Here is a tiny trained network, its code and every weight. The questions are about switching its units off for an input and a class, where a switched-off unit gives its printed mean instead of its output.

import numpy as np


def w(rows, s, z=0):
    codes = np.array(rows[::2]) - 128.0
    scale = np.full(codes.shape[1], s)
    scale[-1] = z or s
    return codes * scale


def f(y):
    return np.maximum(y, 0)


def log_softmax(a):
    a = a - a.max(-1, keepdims=True)
    return a - np.log(np.exp(a).sum(-1, keepdims=True))


def net(x, mask):
    res = np.array(x, float).reshape(1, 4) / 4 @ E
    y = f(res @ A[0][:, :-1].T + A[0][:, -1])
    res = res + np.where(mask, y, B[0][:, -1]) @ B[0][:, :-1]
    return log_softmax(res[-1] @ U[:, :-1].T + U[:, -1])


A, B = {}, {}
E = w([
[98,107,24,150,227,138,142,138,149,100,167],'x0',
[153,151,178,96,168,89,206,84,223,90,82],'x1',
[192,143,160,253,143,140,119,60,115,73,135],'x2',
[112,39,175,123,203,101,33,125,151,153,180],'x3',
],0.011)
A[0] = w([
[136,96,183,114,183,124,50,147,134,134,148,100],'n1',
[116,98,159,123,162,123,74,110,172,130,129,168],'n2',
[107,127,95,140,163,120,127,130,133,116,121,95],'n3',
[105,126,107,46,123,117,136,175,119,130,128,144],'n4',
[108,141,118,89,120,134,126,131,137,142,120,89],'n5',
[123,134,79,134,136,131,146,128,137,120,131,107],'n6',
[120,107,109,34,118,140,112,136,139,131,116,108],'n7',
[126,125,31,144,203,143,146,130,132,133,137,134],'n8',
[121,119,98,147,97,134,105,142,65,148,148,84],'n9',
[130,121,165,125,160,116,106,141,120,127,148,90],'n10',
[149,145,105,137,102,132,170,156,110,109,132,114],'n11',
[119,134,70,148,98,127,64,150,44,133,135,126],'n12',
[138,131,174,99,176,116,194,117,196,111,109,163],'n13',
[125,133,235,106,36,132,107,126,112,144,116,123],'n14',
[135,118,122,136,118,129,122,142,95,131,136,248],'n15',
[146,167,92,140,81,129,165,145,110,127,129,74],'n16',
[121,162,71,143,68,133,205,115,118,114,109,147],'n17',
[103,117,98,139,146,120,140,136,151,110,134,93],'n18',
[147,140,162,251,143,136,120,97,106,86,120,111],'n19',
[129,151,173,113,165,114,186,115,174,125,131,81],'n20',
],0.015,0.011)
B[0] = w([
[106,88,195,128,169,135,154,102,120,136,77,229],'n1',
[105,162,148,148,184,135,112,97,94,129,94,223],'n2',
[158,107,146,101,99,103,152,159,114,119,123,160],'n3',
[143,131,93,167,151,108,156,112,151,194,167,217],'n4',
[135,92,125,123,130,136,161,127,129,164,149,155],'n5',
[161,114,147,122,127,119,142,139,101,103,127,163],'n6',
[152,123,119,143,130,121,190,111,150,180,153,193],'n7',
[205,154,127,87,105,98,111,173,64,87,124,235],'n8',
[126,68,128,107,62,147,148,113,161,111,90,194],'n9',
[113,92,168,122,124,136,163,119,121,126,112,164],'n10',
[101,97,152,130,168,143,126,116,121,130,118,176],'n11',
[107,101,118,117,72,168,119,118,198,90,100,241],'n12',
[83,143,85,142,72,158,63,122,168,99,116,241],'n13',
[208,134,99,89,127,97,119,189,65,63,134,237],'n14',
[77,252,71,173,153,125,28,106,137,107,138,218],'n15',
[121,52,189,129,145,123,150,106,123,135,105,182],'n16',
[92,141,188,141,211,124,102,94,107,143,90,236],'n17',
[163,101,143,112,108,128,129,154,107,106,135,158],'n18',
[144,112,82,119,132,106,196,137,160,226,178,249],'n19',
[126,81,110,117,65,168,126,122,154,104,106,190],'n20',
],0.019,0.016)
U = w([
[114,120,105,117,65,178,101,110,200,84,80,89],'0',
[105,122,200,129,172,135,131,98,112,112,79,122],'1',
[182,149,132,82,107,98,130,179,88,75,120,120],'2',
[143,140,99,138,121,111,184,124,176,181,154,124],'3',
[95,249,103,163,135,136,67,116,150,99,127,254],'4',
[113,161,167,125,112,136,142,154,129,104,159,99],'5',
],0.016,0.0085)

Each question gives the input, the list of numbers given to net, and the class t.
The units are the neurons (one row each of A and B). Each row of codes is followed by its name. A weight is (code - 128) times the scale printed after its matrix; where a second scale follows, it is the last column's (A, B and U).
mask holds one flag per neuron, in row order. A switched-off neuron (its flag False) gives its mean, the last column of its row in B, instead of its output. The means were averaged over made-up inputs and are rounded, as every weight is.
A unit's drop is (log p(t) with every unit on - log p(t) with that unit switched off) / (log p(t) with every unit on - log p(t) with every unit switched off).
The circuit of an input: a set's keep is (log p(t) with only the set's units on - log p(t) with every unit switched off) / (log p(t) with every unit on - log p(t) with every unit switched off). Starting from the 12 units with the biggest drops (on a tie, the unit counted first), units are removed one at a time, each time the one whose removal leaves the highest keep (on an exact tie, the one counted first), for as long as the keep stays at least 0.8.
circuit, biggest first: the units of the circuit, biggest drop first
most important unit: the unit with the biggest drop
top k neurons: the k neurons with the biggest drops, biggest first
drop when u is switched off: that unit's drop, to one decimal
input [-2,-1,-5,-5], class 1: top 4 neurons	[n19, n17, n16, n11]
input [1,4,6,-2], class 3: top 2 neurons	[n19, n12]
input [-7,8,-2,7], class 0: top 3 neurons	[n13, n20, n17]
input [-3,-7,4,6], class 0: circuit, biggest first	[n12]
input [1,4,-1,4], class 0: top 4 neurons	[n13, n17, n15, n20]
input [-2,0,-3,2], class 4: top 2 neurons	[n19, n8]
input [-8,-6,2,-2], class 2: top 2 neurons	[n14, n13]
input [-2,0,-3,-2], class 4: top 2 neurons	[n19, n1]
input [2,-4,8,-7], class 3: top 2 neurons	[n19, n1]
input [-5,-4,-7,-7], class 1: top 4 neurons	[n17, n19, n16, n11]
input [-5,0,-6,-5], class 3: top 2 neurons	[n4, n8]
input [-2,-6,-8,-8], class 1: top 2 neurons	[n17, n19]
input [8,8,8,0], class 0: top 3 neurons	[n13, n20, n14]
input [-2,7,-4,7], class 0: top 4 neurons	[n13, n20, n17, n16]
input [-8,-4,0,6], class 2: most important unit	n14
input [6,-8,5,7], class 0: drop when n17 is switched off	0.6
input [-2,2,0,-3], class 4: drop when n1 is switched off	0.9
input [2,3,-4,-5], class 1: drop when n15 is switched off	0.4
